Here is a tiny trained network, its code and every weight. The questions are about switching its units off for an input and a class, where a switched-off unit gives its printed mean instead of its output.

import numpy as np


def w(rows, s, z=0):
    codes = np.array(rows[::2]) - 128.0
    scale = np.full(codes.shape[1], s)
    scale[-1] = z or s
    return codes * scale


def norm(h):
    return h / np.sqrt((h * h).mean(-1, keepdims=True) + 1e-5)


def f(y):
    return y / 2 * (1 + np.tanh(0.7978845608 * (y + 0.044715 * y**3)))


def log_softmax(a):
    a = a - a.max(-1, keepdims=True)
    return a - np.log(np.exp(a).sum(-1, keepdims=True))


def net(x, mask):
    res = np.array(x, float).reshape(1, 7) / 4 @ E
    u = 0
    for l in range(2):
        y = f(norm(res) @ A[l][:, :-1].T + A[l][:, -1])
        res = res + np.where(mask[u : u + 14], y, B[l][:, -1]) @ B[l][:, :-1]
        u += 14
    return log_softmax(norm(res)[-1] @ U[:, :-1].T + U[:, -1])


A, B = {}, {}
E = w([
[129,129,126,128,127,127,129,128],'x0',
[188,208,61,128,255,87,84,59],'x1',
[153,152,136,90,131,146,73,221],'x2',
[116,251,180,116,43,157,106,71],'x3',
[216,95,128,72,105,157,153,95],'x4',
[153,182,226,167,217,179,234,159],'x5',
[90,156,4,99,131,241,182,138],'x6',
],0.0099)
A[0] = w([
[227,103,146,76,110,138,165,93,108],'0.n0',
[183,170,95,173,200,128,95,104,1],'0.n1',
[126,188,157,87,118,151,95,111,81],'0.n2',
[149,65,102,131,178,103,157,141,44],'0.n3',
[108,144,76,62,156,211,118,157,70],'0.n4',
[82,82,144,142,146,102,164,33,93],'0.n5',
[175,161,139,81,150,156,48,235,20],'0.n6',
[252,87,127,78,85,145,152,92,53],'0.n7',
[4,161,131,206,159,89,90,155,17],'0.n8',
[181,107,186,140,112,77,112,128,61],'0.n9',
[173,119,191,133,129,56,74,140,48],'0.n10',
[151,139,71,125,143,108,49,70,80],'0.n11',
[124,174,131,156,74,125,142,67,68],'0.n12',
[104,101,105,183,134,133,185,14,46],'0.n13',
],0.013,0.0099)
B[0] = w([
[19,183,126,136,180,122,93,182,213],'0.n0',
[157,97,164,40,157,121,175,77,189],'0.n1',
[188,116,131,170,119,146,86,143,172],'0.n2',
[186,117,125,187,131,173,62,171,171],'0.n3',
[95,145,106,206,103,73,181,85,233],'0.n4',
[171,174,105,95,86,101,136,236,179],'0.n5',
[189,169,118,82,63,19,182,248,166],'0.n6',
[5,183,102,112,187,120,73,183,186],'0.n7',
[9,192,81,67,202,157,84,189,181],'0.n8',
[68,136,64,195,113,130,183,89,190],'0.n9',
[108,146,64,195,105,113,198,81,217],'0.n10',
[133,84,177,57,136,146,164,81,254],'0.n11',
[188,133,126,138,120,157,81,170,179],'0.n12',
[179,176,128,120,77,50,159,235,181],'0.n13',
],0.014,0.0046)
A[1] = w([
[132,128,74,79,75,72,128,139,103],'1.n0',
[168,165,167,136,170,145,202,168,189],'1.n1',
[73,45,162,105,52,153,121,140,76],'1.n2',
[130,146,41,116,114,198,160,136,1],'1.n3',
[100,134,106,165,53,151,168,206,64],'1.n4',
[132,4,116,197,183,110,104,185,120],'1.n5',
[114,128,75,190,107,124,190,64,51],'1.n6',
[182,164,61,133,190,96,112,101,65],'1.n7',
[109,105,209,171,150,20,69,114,99],'1.n8',
[113,190,194,163,59,160,85,93,111],'1.n9',
[121,73,72,79,81,107,55,96,144],'1.n10',
[79,70,182,117,92,162,135,167,77],'1.n11',
[138,203,167,111,93,128,83,88,50],'1.n12',
[49,165,107,151,165,140,100,137,53],'1.n13',
],0.014,0.0096)
B[1] = w([
[96,76,193,190,99,115,95,155,174],'1.n0',
[57,18,179,169,66,170,61,108,246],'1.n1',
[163,106,182,64,214,116,169,63,157],'1.n2',
[91,209,59,168,129,99,195,115,136],'1.n3',
[161,162,127,99,160,32,121,89,204],'1.n4',
[207,225,70,91,81,188,90,117,186],'1.n5',
[177,64,100,187,142,57,94,52,168],'1.n6',
[141,180,145,18,73,102,181,113,164],'1.n7',
[93,141,57,129,112,191,239,107,153],'1.n8',
[204,92,8,103,178,141,119,171,184],'1.n9',
[105,135,252,227,165,233,155,165,185],'1.n10',
[151,183,138,58,200,92,152,63,151],'1.n11',
[153,98,75,95,158,158,188,180,146],'1.n12',
[114,111,118,105,142,108,55,82,176],'1.n13',
],0.012,0.011)
U = w([
[20,178,93,89,199,152,100,164,124],'0',
[104,138,38,227,82,96,229,48,109],'1',
[183,103,198,19,161,102,174,47,106],'2',
[161,136,165,144,53,69,167,237,111],'3',
[255,131,46,137,122,221,66,156,100],'4',
[141,91,131,148,127,116,67,88,252],'5',
[92,36,210,213,134,213,88,98,86],'6',
],0.016,0.019)

Each question gives the input, the list of numbers given to net, and the class t.
The units are the neurons (one row each of A and B). Each row of codes is followed by its name. A weight is (code - 128) times the scale printed after its matrix; where a second scale follows, it is the last column's (A, B and U).
mask holds one flag per neuron, layer by layer. A switched-off neuron (its flag False) gives its mean, the last column of its row in B, instead of its output. The means were averaged over made-up inputs and are rounded, as every weight is.
A unit's drop is (log p(t) with every unit on - log p(t) with that unit switched off) / (log p(t) with every unit on - log p(t) with every unit switched off).
The circuit of an input: a set's keep is (log p(t) with only the set's units on - log p(t) with every unit switched off) / (log p(t) with every unit on - log p(t) with every unit switched off). Starting from the 12 units with the biggest drops (on a tie, the unit counted first), units are removed one at a time, each time the one whose removal leaves the highest keep (on an exact tie, the one counted first), for as long as the keep stays at least 0.8.
circuit, biggest first: the units of the circuit, biggest drop first
unit that matters most: the unit with the biggest drop
top k neurons: the k neurons with the biggest drops, biggest first
drop of u: that unit's drop, to one decimal
input [-3,-3,-4,-6,-4,-2,3], class 4: unit that matters most -> 1.n5
input [-3,-7,-8,8,3,4,5], class 3: circuit, biggest first -> [0.n13, 0.n12]
input [-4,3,-3,7,7,7,7], class 0: top 3 neurons -> [0.n0, 0.n10, 0.n7]
input [3,-4,2,1,-1,-4,5], class 1: top 4 neurons -> [0.n4, 1.n1, 0.n11, 1.n3]
input [2,-4,7,-8,0,3,-8], class 1: top 2 neurons -> [0.n10, 0.n9]
input [-6,6,6,-8,-5,1,-3], class 4: top 2 neurons -> [1.n5, 0.n3]
input [-5,-2,-1,7,6,-6,-4], class 4: top 2 neurons -> [1.n9, 0.n12]
input [0,-8,5,-7,-7,-5,-8], class 1: top 3 neurons -> [1.n8, 0.n10, 0.n11]
input [0,-2,2,5,1,7,4], class 6: top 2 neurons -> [1.n1, 1.n5]
input [-7,3,-8,-4,-4,5,-7], class 3: top 2 neurons -> [0.n5, 0.n13]
input [5,4,-8,7,6,-2,-4], class 3: circuit, biggest first -> [0.n13, 0.n5]
input [-4,1,-8,8,8,3,-3], class 0: top 2 neurons -> [0.n0, 0.n7]
input [6,3,5,-5,-3,-6,6], class 1: top 3 neurons -> [0.n4, 1.n1, 1.n3]
input [-6,5,5,6,-3,8,1], class 6: top 2 neurons -> [1.n1, 1.n5]
input [6,8,0,8,2,-8,4], class 2: circuit, biggest first -> [0.n11]
input [-3,4,6,-4,-6,0,-6], class 0: top 3 neurons -> [0.n8, 0.n4, 1.n6]
input [4,-3,-8,-6,5,-4,7], class 3: top 2 neurons -> [0.n13, 0.n5]
input [0,-4,-5,3,5,-5,5], class 0: top 4 neurons -> [0.n7, 1.n1, 0.n10, 0.n0]
input [0,0,-5,-8,5,5,1], class 4: top 2 neurons -> [1.n5, 0.n3]
input [-3,-8,-2,6,8,-6,8], class 0: unit that matters most -> 0.n7
input [-4,1,2,0,-3,-7,-1], class 6: drop of 1.n10 -> 0.6
input [-7,-3,8,3,-3,-6,3], class 3: drop of 0.n6 -> 0.7
input [-8,-2,-7,8,8,6,-3], class 0: drop of 0.n7 -> 0.6
input [-5,-8,6,4,-3,6,-4], class 2: drop of 1.n11 -> 0.2
